Below are the code and all the weights of a small trained network. Each question names an input and a target symbol and asks about switching units off, where a switched-off unit gives its printed mean instead of its output.

import numpy as np


def w(rows, s, z=0):
    codes = np.array(rows[::2]) - 128.0
    scale = np.full(codes.shape[1], s)
    scale[-1] = z or s
    return codes * scale


def f(y):
    return y / 2 * (1 + np.tanh(0.7978845608 * (y + 0.044715 * y**3)))


def softmax(a):
    e = np.exp(a - a.max(-1, keepdims=True))
    return e / e.sum(-1, keepdims=True)


def log_softmax(a):
    a = a - a.max(-1, keepdims=True)
    return a - np.log(np.exp(a).sum(-1, keepdims=True))


def net(x, mask):
    ids = ['ΘΦΨελμπτω'.index(c) for c in x.split()]
    T = len(ids)
    res = E[ids] + P[:T]
    u = 0
    for l in range(2):
        r = res
        for j in range(3):
            rows = slice(4 * j, 4 * j + 4)
            q, k, v = (r @ M[l][rows].T for M in (Q, K, V))
            z = softmax(np.where(np.tri(T) > 0, q @ k.T / 4**0.5, -1e9)) @ v
            o = O[l][rows]
            res = res + np.where(mask[u + j], z, o[:, -1]) @ o[:, :-1]
        u += 3
        y = f(res @ A[l][:, :-1].T + A[l][:, -1])
        res = res + np.where(mask[u : u + 4], y, B[l][:, -1]) @ B[l][:, :-1]
        u += 4
    return log_softmax(res[-1] @ U[:, :-1].T + U[:, -1])


Q, K, V, O, A, B = {}, {}, {}, {}, {}, {}
E = w([
[149,143,36,88,104,105],'Θ',
[156,115,55,44,99,100],'Φ',
[150,157,145,90,60,107],'Ψ',
[147,150,102,104,179,154],'ε',
[170,168,52,161,173,170],'λ',
[113,199,80,199,108,109],'μ',
[94,170,155,207,197,86],'π',
[140,124,188,180,178,100],'τ',
[59,200,199,112,10,64],'ω',
],0.014)
P = w([
[216,155,134,190,109,137],'0',
[108,172,87,98,176,212],'1',
[169,201,126,85,165,61],'2',
[57,176,135,85,158,189],'3',
[134,140,107,158,133,63],'4',
[3,176,176,74,151,148],'5',
[94,108,84,220,101,78],'6',
],0.014)
Q[0] = w([
[53,89,209,66,176,186],'L0H0',
[180,101,159,112,154,135],'L0H0',
[173,66,144,169,104,160],'L0H0',
[106,162,118,123,126,127],'L0H0',
[142,140,202,175,146,139],'L0H1',
[136,238,133,169,147,126],'L0H1',
[101,134,135,194,115,106],'L0H1',
[141,133,151,198,81,173],'L0H1',
[128,64,199,111,127,156],'L0H2',
[251,129,90,207,100,78],'L0H2',
[69,116,114,142,117,214],'L0H2',
[116,49,90,114,125,135],'L0H2',
],0.011)
K[0] = w([
[248,209,103,103,94,202],'L0H0',
[93,157,115,153,167,154],'L0H0',
[90,152,73,98,157,130],'L0H0',
[98,89,134,136,139,166],'L0H0',
[95,106,136,103,91,117],'L0H1',
[101,109,166,131,78,121],'L0H1',
[124,151,148,85,107,93],'L0H1',
[70,131,116,91,97,121],'L0H1',
[158,109,147,77,114,171],'L0H2',
[47,189,116,110,145,115],'L0H2',
[174,82,144,158,104,163],'L0H2',
[142,115,85,79,152,128],'L0H2',
],0.013)
V[0] = w([
[152,80,47,175,123,67],'L0H0',
[142,87,174,153,88,112],'L0H0',
[2,146,174,140,230,107],'L0H0',
[133,183,211,149,177,117],'L0H0',
[127,76,121,129,123,96],'L0H1',
[175,106,143,161,177,118],'L0H1',
[78,195,116,188,185,110],'L0H1',
[123,102,114,120,89,157],'L0H1',
[140,132,121,144,137,108],'L0H2',
[159,162,91,24,150,223],'L0H2',
[65,168,150,197,166,147],'L0H2',
[157,169,89,63,142,97],'L0H2',
],0.0085)
O[0] = w([
[186,78,79,88,48,128,105],'L0H0',
[159,168,184,115,114,86,152],'L0H0',
[122,56,147,135,186,68,13],'L0H0',
[148,157,159,142,230,97,254],'L0H0',
[172,84,125,135,64,104,26],'L0H1',
[164,179,159,207,111,147,34],'L0H1',
[111,209,64,175,191,118,238],'L0H1',
[168,130,129,123,133,99,83],'L0H1',
[123,106,140,106,121,144,158],'L0H2',
[86,111,206,253,156,162,55],'L0H2',
[142,161,54,100,117,69,182],'L0H2',
[140,108,142,201,168,112,183],'L0H2',
],0.0073,0.0043)
A[0] = w([
[180,66,219,92,44,93,41],'L0N0',
[245,109,118,131,40,112,152],'L0N1',
[128,154,144,124,77,97,248],'L0N2',
[168,143,174,172,122,125,155],'L0N3',
],0.011,0.0016)
B[0] = w([
[79,28,225,99,226,132,141],'L0N0',
[206,189,131,97,2,169,186],'L0N1',
[51,123,115,201,151,91,253],'L0N2',
[126,68,156,246,155,189,165],'L0N3',
],0.0093,0.0053)
Q[1] = w([
[195,142,181,133,143,93],'L1H0',
[73,206,183,23,169,157],'L1H0',
[185,176,141,182,141,1],'L1H0',
[99,139,95,231,164,91],'L1H0',
[124,188,164,49,123,167],'L1H1',
[104,153,89,7,130,174],'L1H1',
[83,128,241,65,153,170],'L1H1',
[151,122,134,64,200,72],'L1H1',
[150,94,127,147,167,65],'L1H2',
[46,118,17,149,124,73],'L1H2',
[82,199,196,232,187,172],'L1H2',
[143,190,76,133,35,115],'L1H2',
],0.0078)
K[1] = w([
[20,196,150,125,153,143],'L1H0',
[130,167,163,189,42,178],'L1H0',
[19,109,178,121,136,103],'L1H0',
[110,64,141,133,118,68],'L1H0',
[196,235,177,124,99,99],'L1H1',
[180,101,107,128,81,121],'L1H1',
[158,180,116,105,102,172],'L1H1',
[84,149,190,81,181,115],'L1H1',
[82,122,118,254,136,46],'L1H2',
[25,163,171,52,74,81],'L1H2',
[109,71,151,86,137,127],'L1H2',
[113,20,145,107,166,139],'L1H2',
],0.0085)
V[1] = w([
[189,95,159,130,148,171],'L1H0',
[65,133,182,137,144,102],'L1H0',
[182,55,140,112,190,157],'L1H0',
[19,45,144,118,74,116],'L1H0',
[110,93,153,124,108,230],'L1H1',
[45,114,165,139,185,201],'L1H1',
[61,175,199,154,205,132],'L1H1',
[191,108,254,123,121,95],'L1H1',
[145,33,190,68,117,123],'L1H2',
[98,143,117,110,194,31],'L1H2',
[203,175,135,73,103,109],'L1H2',
[144,86,138,137,146,120],'L1H2',
],0.0084)
O[1] = w([
[130,120,80,156,134,124,108],'L1H0',
[121,160,112,171,193,164,117],'L1H0',
[108,100,85,183,79,79,12],'L1H0',
[141,200,199,190,139,129,34],'L1H0',
[83,106,135,156,150,152,114],'L1H1',
[47,162,83,114,131,139,73],'L1H1',
[69,150,88,114,186,152,138],'L1H1',
[129,145,140,185,255,56,149],'L1H1',
[178,140,140,147,100,188,3],'L1H2',
[155,124,118,134,184,175,151],'L1H2',
[54,167,72,153,150,88,153],'L1H2',
[121,124,145,101,140,74,62],'L1H2',
],0.009,0.014)
A[1] = w([
[106,10,73,161,98,105,84],'L1N0',
[221,63,135,131,100,121,1],'L1N1',
[154,120,120,53,160,146,99],'L1N2',
[77,171,121,121,71,70,83],'L1N3',
],0.011,0.0034)
B[1] = w([
[61,118,241,94,148,161,234],'L1N0',
[185,60,63,201,233,219,187],'L1N1',
[156,159,202,169,2,77,249],'L1N2',
[198,197,59,142,170,134,193],'L1N3',
],0.0083,0.013)
U = w([
[156,140,174,136,79,132,2],'Θ',
[117,103,199,172,144,134,14],'Φ',
[82,134,181,212,56,84,198],'Ψ',
[45,107,196,149,74,144,186],'ε',
[33,156,73,165,85,228,202],'λ',
[100,167,75,108,64,131,116],'μ',
[129,82,148,85,146,2,64],'π',
[97,92,93,177,190,57,154],'τ',
[149,198,207,114,160,158,151],'ω',
],0.0074,0.0033)

Each question gives the input, a string of symbols that net reads in full, and the target symbol t.
The units are the heads (4 rows each of Q, K, V and O) and the neurons (one row each of A and B). Each row of codes is followed by its name. A weight is (code - 128) times the scale printed after its matrix; where a second scale follows, it is the last column's (O, A, B and U).
mask holds one flag per unit, layer by layer, with each layer's heads first. A switched-off unit (its flag False) gives its mean, the last column of its rows in O or B, instead of its output. The means were averaged over made-up inputs and are rounded, as every weight is.
A unit's drop is (log p(t) with every unit on - log p(t) with that unit switched off) / (log p(t) with every unit on - log p(t) with every unit switched off).
The circuit of an input: a set's keep is (log p(t) with only the set's units on - log p(t) with every unit switched off) / (log p(t) with every unit on - log p(t) with every unit switched off). Starting from the 12 units with the biggest drops (on a tie, the unit counted first), units are removed one at a time, each time the one whose removal leaves the highest keep (on an exact tie, the one counted first), for as long as the keep stays at least 0.8.
circuit, biggest first: the units of the circuit, biggest drop first
k most important neurons: the k neurons with the biggest drops, biggest first
k most important neurons of layer l: the k neurons of layer l with the biggest drops, biggest first
input π π ε ω Ψ μ Θ, target μ: circuit, biggest first -> (L1H1; L0H2)
input τ λ Θ, target τ: most important neuron -> (L0N3)
input Ψ ω μ τ ε ω, target τ: 2 most important neurons -> (L0N1; L0N0)
input ω ω ω λ ε ω Θ, target ω: circuit, biggest first -> (L1H0; L0N2; L0H0)
input τ Φ ω Φ, target π: circuit, biggest first -> (L0N1; L0H2; L1H1; L1H0)
input Θ ω π ω, target Φ: circuit, biggest first -> (L0N1; L1H1; L1N1; L0H0)
input μ Ψ λ Θ Θ τ, target Θ: 2 most important neurons -> (L0N1; L1N2)
input ω λ τ τ τ Θ, target ω: circuit, biggest first -> (L1H0; L0H0)
input λ ε λ λ ω ε, target ε: 2 most important neurons -> (L0N1; L1N0)
input λ Θ λ, target λ: circuit, biggest first -> (L0H2; L1H1)
input ε π Φ ω, target λ: 3 most important neurons -> (L0N3; L1N2; L1N3)
input μ λ τ Θ π μ, target Θ: 2 most important neurons of layer 1 -> (L1N2; L1N1)
input λ μ π ω λ π μ, target π: circuit, biggest first -> (L0H0; L0H2; L1H1)
input ω ω ω λ ω, target ω: circuit, biggest first -> (L1H0)
input τ ω μ Θ π, target π: circuit, biggest first -> (L0H0; L0H2; L1N1)
input Ψ ω Φ Θ ω Φ, target τ: 2 most important neurons of layer 0 -> (L0N1; L0N0)
input ω μ τ ω ω Φ, target ω: circuit, biggest first -> (L1H0; L0H0)
input ω μ μ τ ω Φ, target ω: 3 most important neurons of layer 0 -> (L0N1; L0N2; L0N0)
input Ψ π π λ, target τ: 2 most important neurons -> (L0N1; L0N0)
input τ λ ε, target τ: circuit, biggest first -> (L0H2; L1H0; L1N2)
input ε ω Ψ Φ Φ λ λ, target λ: circuit, biggest first -> (L1H1)
input Ψ ω π Ψ, target τ: 3 most important neurons -> (L0N1; L0N0; L1N2)
input ω λ τ ω τ, target ω: 2 most important neurons -> (L0N2; L0N0)
